Below is a small trained network, with its code and all its weights. Each question gives an input and a target symbol and asks what happens when units are switched off, that is, made to give their printed mean instead of their output.

import numpy as np


def w(rows, s, z=0):
    codes = np.array(rows[::2]) - 128.0
    scale = np.full(codes.shape[1], s)
    scale[-1] = z or s
    return codes * scale


def f(y):
    return y / 2 * (1 + np.tanh(0.7978845608 * (y + 0.044715 * y**3)))


def softmax(a):
    e = np.exp(a - a.max(-1, keepdims=True))
    return e / e.sum(-1, keepdims=True)


def log_softmax(a):
    a = a - a.max(-1, keepdims=True)
    return a - np.log(np.exp(a).sum(-1, keepdims=True))


def net(x, mask):
    ids = ['ΔΛΞΠΣαβγεζηθτφ'.index(c) for c in x.split()]
    T = len(ids)
    res = E[ids] + P[:T]
    u = 0
    for l in range(2):
        q, k, v = (res @ M[l].T for M in (Q, K, V))
        z = softmax(np.where(np.tri(T) > 0, q @ k.T / 4**0.5, -1e9)) @ v
        res = res + np.where(mask[u], z, O[l][:, -1]) @ O[l][:, :-1]
        u += 1
        y = f(res @ A[l][:, :-1].T + A[l][:, -1])
        res = res + np.where(mask[u : u + 8], y, B[l][:, -1]) @ B[l][:, :-1]
        u += 8
    return log_softmax(res[-1] @ U[:, :-1].T + U[:, -1])


Q, K, V, O, A, B = {}, {}, {}, {}, {}, {}
E = w([
[23,147,134,139,62,192,154,175,148],'Δ',
[77,66,77,157,117,87,123,116,85],'Λ',
[129,114,99,219,78,122,126,31,169],'Ξ',
[131,143,63,135,92,135,168,16,102],'Π',
[142,114,179,112,189,112,70,128,163],'Σ',
[123,104,134,192,181,70,113,177,60],'α',
[183,25,109,139,139,153,69,198,89],'β',
[71,105,156,203,67,158,193,52,185],'γ',
[192,199,173,167,177,108,151,219,195],'ε',
[150,172,233,92,147,42,83,75,148],'ζ',
[143,97,156,175,6,121,235,138,167],'η',
[133,33,110,95,155,49,155,189,158],'θ',
[60,143,202,175,247,106,206,72,62],'τ',
[112,188,145,105,48,48,175,181,137],'φ',
],0.017)
P = w([
[133,173,60,161,191,148,213,59,255],'0',
[126,155,71,184,184,115,167,64,200],'1',
[127,138,100,175,181,102,139,64,178],'2',
[135,129,114,156,177,97,122,75,164],'3',
[131,124,125,146,176,87,114,89,148],'4',
[127,114,129,126,177,84,113,102,139],'5',
[130,113,142,109,174,79,109,111,135],'6',
[130,109,142,93,171,73,110,124,124],'7',
[135,110,151,81,172,69,110,135,115],'8',
[136,105,155,65,172,67,113,147,106],'9',
[138,111,159,53,166,60,114,156,99],'10',
[135,105,168,35,159,53,121,164,86],'11',
[140,113,164,25,161,48,114,174,92],'12',
[140,117,161,14,158,42,106,180,91],'13',
],0.0085)
Q[0] = w([
[76,116,93,156,202,93,75,183,103],'L0H0',
[80,48,80,149,67,254,64,103,91],'L0H0',
[145,47,212,198,132,82,78,124,251],'L0H0',
[95,195,169,72,158,148,93,202,198],'L0H0',
],0.0069)
K[0] = w([
[118,148,146,117,178,123,57,176,72],'L0H0',
[83,149,85,213,128,187,38,92,197],'L0H0',
[111,72,254,227,112,79,128,169,121],'L0H0',
[79,127,203,78,104,173,147,186,88],'L0H0',
],0.008)
V[0] = w([
[123,209,3,68,168,171,55,95,112],'L0H0',
[244,73,130,133,47,88,178,140,119],'L0H0',
[77,109,143,185,48,225,94,158,154],'L0H0',
[133,98,111,169,174,103,214,25,131],'L0H0',
],0.0053)
O[0] = w([
[104,156,223,139,82,153,104,163,119,4],'L0H0',
[60,118,47,92,121,159,80,174,254,92],'L0H0',
[189,115,148,116,80,128,50,126,100,121],'L0H0',
[80,96,124,96,209,121,146,106,139,231],'L0H0',
],0.0087,0.0033)
A[0] = w([
[238,141,45,129,111,109,147,76,80,110],'L0N0',
[202,207,195,123,198,172,85,118,79,99],'L0N1',
[234,24,1,109,141,169,80,226,130,74],'L0N2',
[178,95,153,133,96,175,82,202,39,122],'L0N3',
[213,132,48,185,203,87,190,187,188,75],'L0N4',
[181,186,115,83,170,42,102,179,135,2],'L0N5',
[201,249,169,102,84,141,119,198,125,140],'L0N6',
[99,201,122,203,120,191,152,143,141,56],'L0N7',
],0.0078,0.0068)
B[0] = w([
[1,183,132,206,164,209,185,136,207,124],'L0N0',
[96,205,137,90,131,186,219,215,146,144],'L0N1',
[152,172,86,100,173,107,174,50,89,178],'L0N2',
[141,92,103,74,134,65,55,31,133,162],'L0N3',
[135,103,208,140,135,112,94,106,105,255],'L0N4',
[209,141,191,72,116,104,140,113,154,163],'L0N5',
[110,36,117,163,134,81,80,142,150,176],'L0N6',
[145,94,53,122,231,83,207,81,166,129],'L0N7',
],0.0096,0.0064)
Q[1] = w([
[159,110,253,115,105,82,75,117,133],'L1H0',
[93,116,79,184,83,241,155,169,136],'L1H0',
[99,35,101,141,101,164,109,137,142],'L1H0',
[207,131,214,168,149,111,142,177,157],'L1H0',
],0.013)
K[1] = w([
[150,119,174,37,69,45,106,143,52],'L1H0',
[119,144,129,219,133,144,162,26,183],'L1H0',
[124,111,165,136,94,187,72,80,179],'L1H0',
[169,147,154,23,108,1,134,125,154],'L1H0',
],0.0099)
V[1] = w([
[55,76,67,81,186,36,185,107,216],'L1H0',
[98,202,224,101,99,148,139,87,254],'L1H0',
[83,111,132,220,30,130,162,205,167],'L1H0',
[170,43,123,172,195,125,133,163,204],'L1H0',
],0.0081)
O[1] = w([
[254,174,168,208,115,141,217,31,48,252],'L1H0',
[127,230,214,138,84,126,16,109,119,182],'L1H0',
[131,218,69,42,75,46,202,144,140,70],'L1H0',
[173,186,46,189,164,215,136,157,12,178],'L1H0',
],0.0078,0.012)
A[1] = w([
[220,177,152,164,172,148,184,94,113,176],'L1N0',
[89,133,135,209,55,201,192,149,213,119],'L1N1',
[159,71,35,132,48,107,122,70,103,135],'L1N2',
[240,146,122,119,172,100,151,195,186,138],'L1N3',
[143,82,135,154,198,9,62,81,162,125],'L1N4',
[123,73,101,56,100,143,65,238,255,3],'L1N5',
[90,155,169,119,49,92,117,219,178,133],'L1N6',
[164,144,193,109,75,80,137,141,80,65],'L1N7',
],0.0091,0.006)
B[1] = w([
[106,90,104,56,108,82,127,158,152,254],'L1N0',
[249,255,60,77,217,196,170,107,58,135],'L1N1',
[68,114,209,113,121,188,110,72,60,156],'L1N2',
[75,128,81,97,83,144,121,93,34,148],'L1N3',
[170,155,100,164,138,117,184,85,182,164],'L1N4',
[71,202,38,175,190,24,241,96,109,135],'L1N5',
[208,141,100,62,197,123,122,98,211,137],'L1N6',
[66,98,122,187,229,116,151,79,172,154],'L1N7',
],0.0094,0.034)
U = w([
[192,254,80,151,182,197,205,119,110,223],'Δ',
[52,102,196,214,14,134,135,76,46,209],'Λ',
[73,44,195,8,48,152,37,127,180,226],'Ξ',
[55,137,82,128,99,61,153,139,159,95],'Π',
[214,141,66,163,153,120,74,126,144,153],'Σ',
[90,141,171,109,239,163,176,159,102,2],'α',
[116,104,101,165,169,189,133,134,145,169],'β',
[169,81,126,129,80,87,137,151,128,49],'γ',
[118,147,121,150,141,131,135,134,119,63],'ε',
[143,159,189,183,140,97,127,116,122,40],'ζ',
[126,142,120,145,143,130,137,140,122,61],'η',
[128,153,118,140,148,130,138,140,123,68],'θ',
[142,147,91,196,151,119,164,159,117,142],'τ',
[130,162,92,144,164,84,59,161,65,181],'φ',
],0.0085,0.0059)

Each question gives the input, a string of symbols that net reads in full, and the target symbol t.
The units are the heads (4 rows each of Q, K, V and O) and the neurons (one row each of A and B). Each row of codes is followed by its name. A weight is (code - 128) times the scale printed after its matrix; where a second scale follows, it is the last column's (O, A, B and U).
mask holds one flag per unit, layer by layer, with each layer's heads first. A switched-off unit (its flag False) gives its mean, the last column of its rows in O or B, instead of its output. The means were averaged over made-up inputs and are rounded, as every weight is.
A unit's drop is (log p(t) with every unit on - log p(t) with that unit switched off) / (log p(t) with every unit on - log p(t) with every unit switched off).
The circuit of an input: a set's keep is (log p(t) with only the set's units on - log p(t) with every unit switched off) / (log p(t) with every unit on - log p(t) with every unit switched off). Starting from the 12 units with the biggest drops (on a tie, the unit counted first), units are removed one at a time, each time the one whose removal leaves the highest keep (on an exact tie, the one counted first), for as long as the keep stays at least 0.8.
units of the circuit, in order: the units of the circuit, biggest drop first
most important unit: the unit with the biggest drop
k most important neurons: the k neurons with the biggest drops, biggest first
k most important neurons of layer l: the k neurons of layer l with the biggest drops, biggest first
input Δ Π Π Δ Ξ φ τ β ε η φ, target Π: 2 most important neurons : L1N7; L0N5
input η Π ε ε β, target β: most important unit : L0H0
input α Σ Σ Λ η θ ε ε, target γ: units of the circuit, in order : L1N0; L1H0; L0N2
input ε η Σ Δ Δ Δ Σ, target Ξ: 4 most important neurons of layer 1 : L1N5; L1N1; L1N4; L1N7
input γ Ξ φ ε Δ Δ ε Δ ε β ε Δ γ ε, target φ: 2 most important neurons : L0N5; L0N6
input ε η ζ Δ γ Δ Ξ Λ Σ Π ε θ Δ ζ, target γ: 3 most important neurons : L1N0; L0N4; L0N2
input ε φ Δ Δ η ε, target Σ: 2 most important neurons of layer 0 : L0N5; L0N4
input Δ Π Σ Π α ε Λ γ η ε Δ, target Λ: units of the circuit, in order : L1N0; L1N6
input Δ Λ Δ η Π η α ε, target Σ: 4 most important neurons : L0N4; L1N4; L1N2; L0N2
input ε Π τ Δ Π ζ ε ε ε Σ, target φ: 2 most important neurons of layer 0 : L0N4; L0N5
input Δ Δ Δ η Λ ε Π, target Δ: 2 most important neurons of layer 1 : L1N1; L1N0
input Δ η ε Π Ξ ε Π Δ τ Π β Δ φ Δ, target Π: 3 most important neurons : L0N2; L1N5; L0N3
input η Δ ζ, target Σ: 3 most important neurons of layer 1 : L1N4; L1N0; L1N2
input Δ ζ β ε Δ φ γ β β θ Δ Δ ε ζ, target ζ: most important unit : L0N5
input Δ ε Σ ε η, target Δ: 3 most important neurons : L1N1; L0N0; L0N3
input Δ ε Δ Π ε Δ ζ ε Π, target Λ: 4 most important neurons : L1N0; L0N1; L1N6; L0N5
input ζ η ε ζ, target Σ: 3 most important neurons : L1N4; L1N2; L1N0
input Δ α φ Π β η Π Σ β ζ ε, target ζ: 3 most important neurons : L0N5; L1N4; L0N4
input ζ Δ Λ ζ γ ε, target ζ: units of the circuit, in order : L1H0; L0N4
input Π Π ζ θ, target γ: 3 most important neurons : L1N0; L0N4; L1N7
input τ Δ β ζ Δ Δ, target Ξ: 3 most important neurons : L0N7; L0N4; L0N2
input γ Δ ε ζ η Δ β, target Δ: 2 most important neurons : L0N2; L1N4
input ζ Δ Δ ε ε Δ η Σ, target Σ: 2 most important neurons : L1N2; L0N0
input Δ Δ θ β Σ, target γ: most important unit : L0N0
input τ ε ε β Σ γ, target Δ: 2 most important neurons : L1N1; L0N3
input Δ η ε Π τ γ β ε η β Δ, target Λ: 2 most important neurons of layer 0 : L0N4; L0N1
input Δ η Δ Δ Δ ζ γ Δ η Ξ, target Δ: 2 most important neurons : L0N0; L1N1
input ζ γ Δ Σ η Π Π α, target τ: units of the circuit, in order : L1H0; L1N4
input τ Δ ε Σ Δ β Ξ, target Δ: units of the circuit, in order : L1N1; L0N0
input ε η Δ Δ ε ε Δ Π Δ Δ γ Λ, target Λ: 3 most important neurons of layer 1 : L1N0; L1N2; L1N6
